Here is a tiny trained network, its code and every weight. The questions are about switching its units off for an input and a target symbol, where a switched-off unit gives its printed mean instead of its output.

import numpy as np


def w(rows, s, z=0):
    codes = np.array(rows[::2]) - 128.0
    scale = np.full(codes.shape[1], s)
    scale[-1] = z or s
    return codes * scale


def norm(h):
    return h / np.sqrt((h * h).mean(-1, keepdims=True) + 1e-5)


def f(y):
    return y / 2 * (1 + np.tanh(0.7978845608 * (y + 0.044715 * y**3)))


def softmax(a):
    e = np.exp(a - a.max(-1, keepdims=True))
    return e / e.sum(-1, keepdims=True)


def log_softmax(a):
    a = a - a.max(-1, keepdims=True)
    return a - np.log(np.exp(a).sum(-1, keepdims=True))


def net(x, mask):
    ids = ['γδηπψω'.index(c) for c in x.split()]
    T = len(ids)
    res = E[ids] + P[:T]
    r = norm(res)
    for j in range(3):
        rows = slice(3 * j, 3 * j + 3)
        q, k, v = (r @ M[0][rows].T for M in (Q, K, V))
        z = softmax(np.where(np.tri(T) > 0, q @ k.T / 3**0.5, -1e9)) @ v
        o = O[0][rows]
        res = res + np.where(mask[j], z, o[:, -1]) @ o[:, :-1]
    y = f(norm(res) @ A[0][:, :-1].T + A[0][:, -1])
    res = res + np.where(mask[3:15], y, B[0][:, -1]) @ B[0][:, :-1]
    return log_softmax(norm(res)[-1] @ U[:, :-1].T + U[:, -1])


Q, K, V, O, A, B = {}, {}, {}, {}, {}, {}
E = w([
[103,169,155],'γ',
[102,170,177],'δ',
[83,199,169],'η',
[78,248,99],'π',
[177,115,254],'ψ',
[194,86,36],'ω',
],0.0071)
P = w([
[95,182,168],'0',
[114,158,2],'1',
[188,182,152],'2',
[82,138,50],'3',
[191,141,156],'4',
[93,120,103],'5',
[181,125,154],'6',
[120,67,167],'7',
[166,125,156],'8',
[74,75,189],'9',
[151,144,160],'10',
[83,70,206],'11',
[142,153,157],'12',
],0.0079)
Q[0] = w([
[181,100,63],'head 0',
[124,152,154],'head 0',
[77,24,52],'head 0',
[166,92,101],'head 1',
[102,124,241],'head 1',
[107,161,196],'head 1',
[254,150,184],'head 2',
[34,75,101],'head 2',
[63,28,156],'head 2',
],0.0076)
K[0] = w([
[151,194,127],'head 0',
[199,65,63],'head 0',
[114,171,111],'head 0',
[126,97,82],'head 1',
[85,174,255],'head 1',
[99,123,219],'head 1',
[166,51,148],'head 2',
[96,210,122],'head 2',
[48,163,98],'head 2',
],0.0094)
V[0] = w([
[90,178,115],'head 0',
[213,162,159],'head 0',
[127,40,104],'head 0',
[104,86,191],'head 1',
[164,10,101],'head 1',
[111,190,195],'head 1',
[85,182,2],'head 2',
[128,87,23],'head 2',
[128,207,155],'head 2',
],0.0065)
O[0] = w([
[93,79,172,163],'head 0',
[96,195,177,164],'head 0',
[252,73,87,50],'head 0',
[86,116,49,133],'head 1',
[140,176,178,2],'head 1',
[110,156,138,228],'head 1',
[98,106,53,122],'head 2',
[217,82,84,54],'head 2',
[20,51,76,204],'head 2',
],0.0036,0.005)
A[0] = w([
[163,162,176,200],'neuron 0',
[198,190,50,255],'neuron 1',
[59,73,173,180],'neuron 2',
[161,147,209,150],'neuron 3',
[40,98,63,151],'neuron 4',
[31,113,106,131],'neuron 5',
[24,134,32,186],'neuron 6',
[14,105,44,84],'neuron 7',
[166,29,76,149],'neuron 8',
[126,21,217,175],'neuron 9',
[43,124,255,86],'neuron 10',
[79,204,106,167],'neuron 11',
],0.0066,0.0025)
B[0] = w([
[117,131,82,165],'neuron 0',
[218,162,106,144],'neuron 1',
[77,98,49,199],'neuron 2',
[181,180,58,167],'neuron 3',
[168,62,76,181],'neuron 4',
[138,93,133,194],'neuron 5',
[61,21,92,214],'neuron 6',
[254,121,118,188],'neuron 7',
[68,117,174,121],'neuron 8',
[71,121,43,169],'neuron 9',
[140,90,116,255],'neuron 10',
[168,78,105,198],'neuron 11',
],0.0053,0.0055)
U = w([
[82,85,148,191],'γ',
[111,204,254,147],'δ',
[123,120,176,3],'η',
[106,106,52,164],'π',
[173,58,32,123],'ψ',
[251,194,114,204],'ω',
],0.0096,0.0044)

Each question gives the input, a string of symbols that net reads in full, and the target symbol t.
The units are the heads (3 rows each of Q, K, V and O) and the neurons (one row each of A and B). Each row of codes is followed by its name. A weight is (code - 128) times the scale printed after its matrix; where a second scale follows, it is the last column's (O, A, B and U).
mask holds one flag per unit, heads first, then neurons. A switched-off unit (its flag False) gives its mean, the last column of its rows in O or B, instead of its output. The means were averaged over made-up inputs and are rounded, as every weight is.
A unit's drop is (log p(t) with every unit on - log p(t) with that unit switched off) / (log p(t) with every unit on - log p(t) with every unit switched off).
The circuit of an input: a set's keep is (log p(t) with only the set's units on - log p(t) with every unit switched off) / (log p(t) with every unit on - log p(t) with every unit switched off). Starting from the 12 units with the biggest drops (on a tie, the unit counted first), units are removed one at a time, each time the one whose removal leaves the highest keep (on an exact tie, the one counted first), for as long as the keep stays at least 0.8.
circuit, biggest first: the units of the circuit, biggest drop first
k most important neurons: the k neurons with the biggest drops, biggest first
which heads matter: for each layer, one digit per head in row order, 1 if its drop is at least 0.15 and else 0, layers parted by /
drop when u is switched off: that unit's drop, to one decimal
input η ψ ω ψ δ, target ω: circuit, biggest first -> (neuron 6)
input δ η γ, target γ: circuit, biggest first -> (head 2; head 0)
input δ η ψ δ δ ψ η π ψ η γ, target δ: which heads matter -> 001
input π ψ η η γ ψ ψ ψ ψ ψ π, target δ: circuit, biggest first -> (head 2; neuron 9)
input ψ δ γ ψ η, target δ: which heads matter -> 000
input η γ γ, target γ: which heads matter -> 101
input ω γ π ψ ψ ω η δ η ψ η ω π, target ω: which heads matter -> 101
input π η ω η γ, target ω: 2 most important neurons -> (neuron 6; neuron 3)
input ω γ η, target ω: which heads matter -> 001
input ψ π ω ψ δ δ δ η η ψ η, target δ: 3 most important neurons -> (neuron 6; neuron 9; neuron 4)
input ψ γ δ γ δ ψ ψ, target δ: 2 most important neurons -> (neuron 7; neuron 6)
input γ ω π η η η ω γ ψ, target ω: drop when neuron 1 is switched off -> -0.1
input δ γ ω ω γ, target ω: drop when head 2 is switched off -> 0.1
input δ ψ δ, target δ: drop when neuron 2 is switched off -> 0.1
input δ η ω η η γ ω ψ η δ η ω δ, target ω: most important neuron -> (neuron 3)
